Below is a small trained network, with its code and all its weights. Each question gives an input and a class and asks what happens when units are switched off, that is, made to give their printed mean instead of their output.

import numpy as np


def w(rows, s, z=0):
    codes = np.array(rows[::2]) - 128.0
    scale = np.full(codes.shape[1], s)
    scale[-1] = z or s
    return codes * scale


def norm(h):
    return h / np.sqrt((h * h).mean(-1, keepdims=True) + 1e-5)


def f(y):
    return y / 2 * (1 + np.tanh(0.7978845608 * (y + 0.044715 * y**3)))


def log_softmax(a):
    a = a - a.max(-1, keepdims=True)
    return a - np.log(np.exp(a).sum(-1, keepdims=True))


def net(x, mask):
    res = np.array(x, float).reshape(1, 6) / 4 @ E
    u = 0
    for l in range(2):
        y = f(norm(res) @ A[l][:, :-1].T + A[l][:, -1])
        res = res + np.where(mask[u : u + 8], y, B[l][:, -1]) @ B[l][:, :-1]
        u += 8
    return log_softmax(norm(res)[-1] @ U[:, :-1].T + U[:, -1])


A, B = {}, {}
E = w([
[143,136,110,123,117,143,146,125,127,127,114,131],'x0',
[137,125,149,118,128,124,125,118,131,119,123,129],'x1',
[137,128,140,148,132,108,146,100,128,129,131,113],'x2',
[119,109,123,143,136,134,123,146,138,132,126,111],'x3',
[222,108,191,207,138,108,183,234,163,164,183,241],'x4',
[40,154,255,148,188,254,247,161,72,79,75,126],'x5',
],0.015)
A[0] = w([
[95,160,220,119,199,174,231,173,127,122,123,161,1],'0.n0',
[91,124,51,109,135,81,35,57,129,129,130,68,212],'0.n1',
[64,166,186,146,124,211,201,138,122,111,114,85,83],'0.n2',
[1,116,201,139,169,214,207,115,58,51,76,113,34],'0.n3',
[249,84,125,183,122,66,118,203,162,194,168,240,68],'0.n4',
[136,95,219,217,175,186,187,227,122,134,189,199,7],'0.n5',
[6,119,139,87,162,177,135,66,121,117,98,119,61],'0.n6',
[112,144,142,198,202,112,111,120,175,109,121,71,211],'0.n7',
],0.008,0.0076)
B[0] = w([
[151,53,196,184,60,112,144,62,113,97,42,173,202],'0.n0',
[112,37,150,95,80,110,194,121,103,101,69,181,240],'0.n1',
[96,89,145,120,155,110,115,136,171,130,116,99,209],'0.n2',
[99,247,136,127,171,168,64,133,149,152,199,41,246],'0.n3',
[143,239,121,138,201,128,98,148,150,151,170,46,245],'0.n4',
[198,66,149,110,76,83,218,126,72,205,88,179,215],'0.n5',
[121,185,106,108,155,166,112,156,125,122,162,108,188],'0.n6',
[125,128,117,78,121,84,107,133,92,120,159,150,168],'0.n7',
],0.012,0.013)
A[1] = w([
[138,67,202,195,121,151,176,133,139,112,118,187,10],'1.n0',
[182,218,84,131,177,106,136,149,73,177,162,153,160],'1.n1',
[181,166,111,177,173,117,84,146,206,124,239,142,4],'1.n2',
[135,82,176,196,100,149,158,131,108,117,109,183,81],'1.n3',
[112,10,77,102,57,141,136,128,116,84,95,199,102],'1.n4',
[74,179,112,143,177,175,87,136,170,128,152,68,26],'1.n5',
[178,125,157,142,118,117,121,152,119,158,167,144,106],'1.n6',
[170,167,96,186,156,118,119,160,188,84,213,142,1],'1.n7',
],0.014,0.0065)
B[1] = w([
[122,10,152,107,41,115,194,167,158,243,66,209,199],'1.n0',
[98,180,52,175,147,147,69,121,129,46,172,111,247],'1.n1',
[116,232,60,208,233,145,174,197,223,157,198,53,226],'1.n2',
[150,68,163,67,68,116,181,148,180,203,90,181,196],'1.n3',
[198,71,84,147,75,31,108,61,102,67,106,224,243],'1.n4',
[106,161,128,56,106,173,17,64,10,57,190,81,240],'1.n5',
[72,123,138,110,166,143,122,147,223,155,125,119,193],'1.n6',
[163,160,67,191,181,65,130,165,206,183,189,134,191],'1.n7',
],0.013,0.012)
U = w([
[195,61,60,96,40,22,57,37,60,9,119,203,254],'0',
[182,229,34,222,189,63,80,195,210,116,210,111,29],'1',
[32,214,160,51,114,237,67,83,63,72,101,13,138],'2',
[209,77,250,187,113,109,234,211,173,219,68,185,88],'3',
],0.014,0.0058)

Each question gives the input, the list of numbers given to net, and the class t.
The units are the neurons (one row each of A and B). Each row of codes is followed by its name. A weight is (code - 128) times the scale printed after its matrix; where a second scale follows, it is the last column's (A, B and U).
mask holds one flag per neuron, layer by layer. A switched-off neuron (its flag False) gives its mean, the last column of its row in B, instead of its output. The means were averaged over made-up inputs and are rounded, as every weight is.
A unit's drop is (log p(t) with every unit on - log p(t) with that unit switched off) / (log p(t) with every unit on - log p(t) with every unit switched off).
unit that matters most: the unit with the biggest drop
top k neurons: the k neurons with the biggest drops, biggest first
k most important neurons of layer l: the k neurons of layer l with the biggest drops, biggest first
drop when u is switched off: that unit's drop, to one decimal
input [-4,-2,-3,-5,1,5], class 3: unit that matters most : 0.n0
input [8,0,5,0,1,8], class 3: top 2 neurons : 0.n0, 0.n4
input [3,0,2,2,0,-5], class 0: top 2 neurons : 0.n1, 0.n3
input [1,-3,-3,-4,8,1], class 3: top 2 neurons : 0.n5, 0.n3
input [0,-4,3,-1,0,-6], class 0: top 2 neurons : 0.n1, 0.n3
input [-7,-2,-4,-5,-6,0], class 0: 2 most important neurons of layer 0 : 0.n1, 0.n4
input [-3,-6,6,8,1,6], class 3: top 3 neurons : 0.n0, 0.n5, 0.n4
input [-3,-8,7,7,0,3], class 2: top 2 neurons : 0.n3, 0.n1
input [-1,-2,-2,1,1,7], class 3: 3 most important neurons of layer 0 : 0.n0, 0.n5, 0.n4
input [8,4,8,7,-4,0], class 0: top 2 neurons : 0.n4, 0.n1
input [4,7,-5,2,0,-3], class 0: 2 most important neurons of layer 0 : 0.n1, 0.n3
input [-3,-1,-6,1,0,1], class 2: drop when 0.n3 is switched off : 1.4
input [-3,-6,3,-6,0,1], class 2: drop when 0.n3 is switched off : 1.4
input [8,-6,-2,-8,-4,0], class 0: drop when 0.n4 is switched off : 0.6
